[128 = 0]

[116 154 131 133 146 144 108 157 125 108 134 144 126 143 175  90 133 134
 135 124  90 126 134 140 139 132 134 123 144 122 151 119 122 119 135 151
  93 140 134 132 128 140 136 129 128 118 126 112 130 119 115 119 115 138
 121 142  56 135 123 135] | Pove, G
[122 143 132 127 129 133 120 135 119 102 131 129 129 134 157 115 127 122
 131 124 107 129 129 130 119 123 130 136 141 134 134 133 132 126 126 134
  80 136 135 121 130 135 134 117 143 107 127 124 130 128 131 120 136 141
 124 150  98 120 131 127] | Pove, G
[117 101 123 137 108 120 127 139 137  82 123 133 151 111  86   4 127 132
 127 124 121 119 126 124 134 113 136 139 160 121 139 105 127 121 133 119
  89  95 147 143 163 125 128  99 138 110 115 137 107 126 132 118 151 120
 116 137 133 157 127 107] | paton, G
[134 122 124 143 131 165 125 135 135  92 130 126 120 111 126  34 126 106
 133 119 105 117 125 110 125 113 121 125 138 133 129 147 113 117 121 120
  86 132 140 149 162 133 150 124 118 118 120 122 103 109 136 126 122 131
 142 143  77 125 124  97] | paton, T
[126 158 132 127 137 111 113 146 132  81 132 134 125 108 206  22 131 111
 158 112  82 124 127 120 118 126 128 114 143 122 117 159 115 117 123 120
  62  93 138 149 105 136 143 121 139 100 118 130  90 123  92 122 120 128
 124 142  99 140 115  71] | Pove, T
[132 159 138 126 141 155 124 130 120 125 122 127 116 131 170 161 130 106
 126 118 107 129 126 128 109 125 125 136 120 130 124 156 119 129 119 130
  93 158 114 131  82 135 140 123 114 129 128 116 131 126 131 128 125 132
 142 129  98  99 130 116] | Pove, T
[116 107 116 127 119 115 121 133 137 103 127 113 137 105  94  10 123 114
 139 120 115 121 129 123 131 118 132 130 163 125 141 127 127 116 136 122
  95  84 154 150 163 130 140 127 150 109 118 128 121 119 142 115 137 119
 112 149 105 146 128 105] | paton, T
[122 125 133 143 143 156 110 159 138  80 136 157 128 136 143   4 139 155
 131 122  88 123 130 136 151 128 132 115 154  97 145 103 113 115 130 141
  96 137 130 152 159 132 138 134 102 124 105 121 100 109  99 125 133 130
 135 126  61 182 123 109] | paton, G
[120 163 139 119 127  92 126 124 128 106 122 152 172 106 168  61 127 135
 128 113  99 127 124 126 126 140 124 132 144  98 102 138 121 125 131  99
 100  54 115 135  62 128 122 117 118 110 119 139 102 145 108 111 175 120
 111 106 200 160 124  56] | Pove, G
[128 182 140 129 145 111 109 153 129  81 125 180 145 126 238  29 133 131
 149 112  68 126 136 136 137 143 134 119 159 101 119 145 118 122 129 127
  76  99 123 149  80 137 142 120 120 105 112 113 111 123  86 113 136 129
  95 125  80 159 115  79] | Pove, G
[147 180 153 135 173 209 110 146 124  88 132 150  93 139 251 115 144 112
 136 111  72 123 127 143 118 128 125 121 111 109 109 181 109 121 109 131
  61 201 103 143  77 133 152 121  82 129 109 111  71 112  86 126  97 139
 154 126   7 130 125  81] | Pove, G
[100 140 120 143 125  78 109 162 131  77 137 146 158 137 141  21 124 136
 137 132  98 133 129 124 129 122 137 131 156 135 149  94 135 119 143 135
  65  93 153 120 137 136 118 113 156  86 131 131 116 137 121 118 162 128
 101 159  89 142 134 136] | Pove, G
[131 114 121 130 126 131 121 140 137 128 131 122 135 122 115  71 128 126
 132 133 121 125 127 128 133 127 136 121 151 125 138 115 122 121 130 126
 125 103 148 137 166 128 133 134 126 123 122 113 132 114 125 125 137 125
 114 124  96 139 114 126] | paton, T
[119 165 129 135 132 114 108 148 127  78 136 146 137 127 199  42 128 112
 146 114  89 125 129 113 135 129 130 118 142 127 123 145 116 121 129 120
  60 114 133 128  93 139 135 123 128  97 132 132 104 130 115 120 141 131
 104 141  95 130 119 104] | Pove, U
[115 142 135 133 129 140 121 134 127  98 124 146 131 129 144  93 128 126
 119 122 110 126 128 134 137 129 127 135 136 123 136 133 129 133 125 127
  94 127 116 133 107 136 135 127 128 127 118 132 112 133 131 124 124 129
 117 123 123 132 133 109] | Pove, G
